Below are the code and all the weights of a small trained network. Each question names an input and a target symbol and asks about switching units off, where a switched-off unit gives its printed mean instead of its output.

import numpy as np


def w(rows, s, z=0):
    codes = np.array(rows[::2]) - 128.0
    scale = np.full(codes.shape[1], s)
    scale[-1] = z or s
    return codes * scale


def f(y):
    return np.maximum(y, 0)


def softmax(a):
    e = np.exp(a - a.max(-1, keepdims=True))
    return e / e.sum(-1, keepdims=True)


def log_softmax(a):
    a = a - a.max(-1, keepdims=True)
    return a - np.log(np.exp(a).sum(-1, keepdims=True))


def net(x, mask):
    ids = ['αγδεζμξτ'.index(c) for c in x.split()]
    T = len(ids)
    res = E[ids] + P[:T]
    u = 0
    for l in range(3):
        q, k, v = (res @ M[l].T for M in (Q, K, V))
        z = softmax(np.where(np.tri(T) > 0, q @ k.T / 2**0.5, -1e9)) @ v
        res = res + np.where(mask[u], z, O[l][:, -1]) @ O[l][:, :-1]
        u += 1
        y = f(res @ A[l][:, :-1].T + A[l][:, -1])
        res = res + np.where(mask[u : u + 4], y, B[l][:, -1]) @ B[l][:, :-1]
        u += 4
    return log_softmax(res[-1] @ U[:, :-1].T + U[:, -1])


Q, K, V, O, A, B = {}, {}, {}, {}, {}, {}
E = w([
[97,161,85,165,95,178,120,120,104,209,225,109],'α',
[105,158,225,189,127,176,86,85,109,61,111,69],'γ',
[78,131,83,30,122,56,21,111,165,162,194,148],'δ',
[145,132,114,181,71,134,86,72,126,135,49,64],'ε',
[117,183,157,184,67,143,128,137,191,72,152,199],'ζ',
[137,177,127,107,115,83,204,125,73,153,88,250],'μ',
[138,182,97,210,158,127,156,41,185,111,159,115],'ξ',
[57,204,120,68,160,179,159,162,128,41,142,82],'τ',
],0.02)
P = w([
[138,127,153,135,61,11,142,173,101,199,114,84],'0',
[129,109,116,160,169,122,120,116,133,128,155,154],'1',
[150,115,124,149,148,138,119,106,134,131,154,148],'2',
[161,108,117,140,141,131,114,99,128,120,168,153],'3',
[185,125,129,138,121,151,121,83,116,137,170,143],'4',
[179,118,105,120,134,136,121,89,116,107,166,148],'5',
[182,127,98,130,133,132,108,101,115,101,167,147],'6',
],0.012)
Q[0] = w([
[181,214,93,145,67,132,58,61,149,43,147,155],'0.h0',
[107,186,100,133,62,150,84,163,1,99,133,105],'0.h0',
],0.0056)
K[0] = w([
[84,206,140,108,146,3,127,77,105,185,111,43],'0.h0',
[147,152,135,118,125,75,180,117,189,143,122,126],'0.h0',
],0.0067)
V[0] = w([
[129,182,27,135,167,71,203,199,115,166,111,3],'0.h0',
[68,156,91,163,167,201,178,83,88,162,161,193],'0.h0',
],0.0047)
O[0] = w([
[73,106,7,191,47,96,131,74,93,172,185,101,216],'0.h0',
[184,139,103,145,254,53,185,135,122,140,72,110,6],'0.h0',
],0.0096,0.0023)
A[0] = w([
[86,159,88,135,135,178,79,108,123,64,200,133,41],'0.n0',
[174,143,174,151,87,68,148,162,167,235,2,187,179],'0.n1',
[44,113,55,73,96,196,77,156,170,149,211,59,143],'0.n2',
[85,112,99,38,163,123,198,97,26,90,124,112,253],'0.n3',
],0.0056,0.0023)
B[0] = w([
[162,84,167,108,72,139,240,185,127,12,14,108,254],'0.n0',
[117,70,87,2,131,110,54,128,70,94,117,106,166],'0.n1',
[166,222,215,185,211,156,176,118,20,233,25,191,207],'0.n2',
[151,205,155,194,97,53,87,86,179,165,32,53,168],'0.n3',
],0.007,0.0061)
Q[1] = w([
[191,112,84,36,135,66,112,111,150,195,114,234],'1.h0',
[59,57,159,90,134,90,128,254,166,171,143,85],'1.h0',
],0.0066)
K[1] = w([
[7,166,95,254,76,130,96,183,101,133,147,47],'1.h0',
[84,63,33,228,136,235,235,143,165,154,59,85],'1.h0',
],0.0056)
V[1] = w([
[168,97,89,33,149,43,142,149,122,178,115,245],'1.h0',
[99,178,172,170,149,171,1,205,129,151,137,146],'1.h0',
],0.005)
O[1] = w([
[160,148,138,113,96,194,84,82,117,117,140,191,1],'1.h0',
[248,111,195,81,114,55,158,164,121,149,176,119,167],'1.h0',
],0.011,0.0064)
A[1] = w([
[183,121,150,67,148,130,194,127,103,109,72,116,155],'1.n0',
[173,99,129,148,160,82,215,167,123,145,114,107,113],'1.n1',
[176,102,143,144,134,240,151,129,179,95,193,172,5],'1.n2',
[65,128,253,142,142,115,84,170,89,138,112,108,165],'1.n3',
],0.0061,0.003)
B[1] = w([
[84,158,36,195,140,99,105,171,166,152,116,146,212],'1.n0',
[96,204,165,63,180,255,102,157,111,145,166,100,244],'1.n1',
[83,148,173,84,211,77,60,181,177,112,83,68,184],'1.n2',
[188,119,15,98,87,104,139,194,114,123,105,171,255],'1.n3',
],0.0087,0.0084)
Q[2] = w([
[169,255,122,158,67,122,96,178,148,148,96,107],'2.h0',
[110,93,161,76,97,169,152,104,125,188,185,121],'2.h0',
],0.0083)
K[2] = w([
[89,163,120,97,49,1,163,127,99,231,152,132],'2.h0',
[194,86,130,131,222,206,90,152,108,118,63,163],'2.h0',
],0.0062)
V[2] = w([
[146,2,103,167,79,209,83,160,120,159,164,89],'2.h0',
[84,85,99,145,132,55,152,94,199,102,121,137],'2.h0',
],0.004)
O[2] = w([
[136,166,252,211,164,125,176,90,157,114,86,115,64],'2.h0',
[119,190,84,67,200,150,162,177,53,148,212,149,2],'2.h0',
],0.011,0.0033)
A[2] = w([
[131,171,126,191,186,106,141,160,193,195,145,191,236],'2.n0',
[131,91,173,118,157,110,112,158,169,86,200,64,4],'2.n1',
[171,111,174,117,118,1,238,138,114,168,112,109,130],'2.n2',
[116,121,171,75,175,65,147,181,74,118,104,131,27],'2.n3',
],0.0066,0.0011)
B[2] = w([
[130,182,205,87,134,99,126,103,174,77,178,121,214],'2.n0',
[119,112,66,153,175,154,78,120,99,76,225,118,214],'2.n1',
[107,127,106,133,198,191,86,166,163,254,112,156,253],'2.n2',
[173,117,116,77,154,198,143,106,113,98,117,146,219],'2.n3',
],0.0089,0.0056)
U = w([
[84,147,118,83,155,149,72,101,136,138,93,175,47],'α',
[110,188,113,138,126,143,164,92,80,136,226,94,202],'γ',
[95,135,133,131,3,125,179,180,204,115,164,189,160],'δ',
[194,176,154,45,113,56,122,101,106,92,122,133,189],'ε',
[103,204,171,158,102,140,175,143,112,157,76,107,2],'ζ',
[90,136,116,189,163,44,106,68,183,151,112,34,133],'μ',
[113,146,120,94,114,171,109,189,173,103,118,15,133],'ξ',
[162,67,37,172,109,171,136,162,124,126,112,67,155],'τ',
],0.0056,0.0042)

Each question gives the input, a string of symbols that net reads in full, and the target symbol t.
The units are the heads (2 rows each of Q, K, V and O) and the neurons (one row each of A and B). Each row of codes is followed by its name. A weight is (code - 128) times the scale printed after its matrix; where a second scale follows, it is the last column's (O, A, B and U).
mask holds one flag per unit, layer by layer, with each layer's heads first. A switched-off unit (its flag False) gives its mean, the last column of its rows in O or B, instead of its output. The means were averaged over made-up inputs and are rounded, as every weight is.
A unit's drop is (log p(t) with every unit on - log p(t) with that unit switched off) / (log p(t) with every unit on - log p(t) with every unit switched off).
The circuit of an input: a set's keep is (log p(t) with only the set's units on - log p(t) with every unit switched off) / (log p(t) with every unit on - log p(t) with every unit switched off). Starting from the 12 units with the biggest drops (on a tie, the unit counted first), units are removed one at a time, each time the one whose removal leaves the highest keep (on an exact tie, the one counted first), for as long as the keep stays at least 0.8.
units of the circuit, in order: the units of the circuit, biggest drop first
most important unit: the unit with the biggest drop
k most important neurons: the k neurons with the biggest drops, biggest first
top k neurons in layer l: the k neurons of layer l with the biggest drops, biggest first
input ξ γ α τ ζ, target γ: units of the circuit, in order	2.h0, 0.h0
input ζ ζ γ γ ξ, target ε: units of the circuit, in order	0.h0, 2.n0
input ε γ ε, target ζ: most important unit	0.h0
input α γ ζ γ ζ δ, target μ: units of the circuit, in order	1.n1, 1.n3
input ξ γ ξ ζ γ, target γ: units of the circuit, in order	2.h0, 0.h0
input α γ α τ γ, target μ: units of the circuit, in order	2.h0, 0.h0, 1.n1
input μ α α, target α: units of the circuit, in order	1.h0, 0.n1
input ε ε α, target ζ: units of the circuit, in order	0.n2, 2.h0, 0.h0
input γ γ γ ξ, target ξ: units of the circuit, in order	1.h0, 1.n1
input ξ γ γ α ε γ ξ, target γ: units of the circuit, in order	2.h0, 1.n1, 1.h0, 0.h0
input ξ ξ γ ξ τ, target γ: units of the circuit, in order	2.h0, 0.n2
input ζ ζ ξ γ δ, target ε: 2 most important neurons	0.n2, 2.n0
input γ ε γ, target τ: units of the circuit, in order	1.n3, 2.n0
input ε ε ξ γ ε τ, target ζ: most important unit	0.n2
input τ γ γ τ ε μ ξ, target α: 3 most important neurons	1.n2, 0.n1, 1.n3
input ε ε γ ξ γ, target ζ: top 2 neurons in layer 0	0.n1, 0.n0
input ζ ε δ γ ξ γ γ, target ε: 2 most important neurons	1.n1, 2.n2
input γ γ ξ δ γ, target ε: 3 most important neurons	2.n2, 1.n1, 1.n3
input γ μ ε τ γ ε, target α: units of the circuit, in order	1.h0, 0.n1
input δ ζ δ, target ε: most important unit	0.n2
input ξ γ γ δ ζ, target ε: 2 most important neurons	1.n2, 1.n1
input μ ε ξ γ γ ζ, target α: 2 most important neurons	0.n1, 1.n2
input ζ τ ξ τ δ ε, target ε: 3 most important neurons	2.n2, 1.n1, 0.n0
input ε μ τ ζ γ μ τ, target ζ: 2 most important neurons	0.n2, 0.n3
input γ γ τ γ ε γ ε, target μ: top 2 neurons in layer 0	0.n0, 0.n2
input ζ τ ξ γ ε ζ, target ε: top 2 neurons in layer 0	0.n1, 0.n0
input ζ ε α δ α, target ε: most important unit	1.h0
input τ α γ, target τ: top 2 neurons in layer 0	0.n2, 0.n3
input ε ε ε γ ξ ε, target μ: 2 most important neurons	1.n3, 0.n0
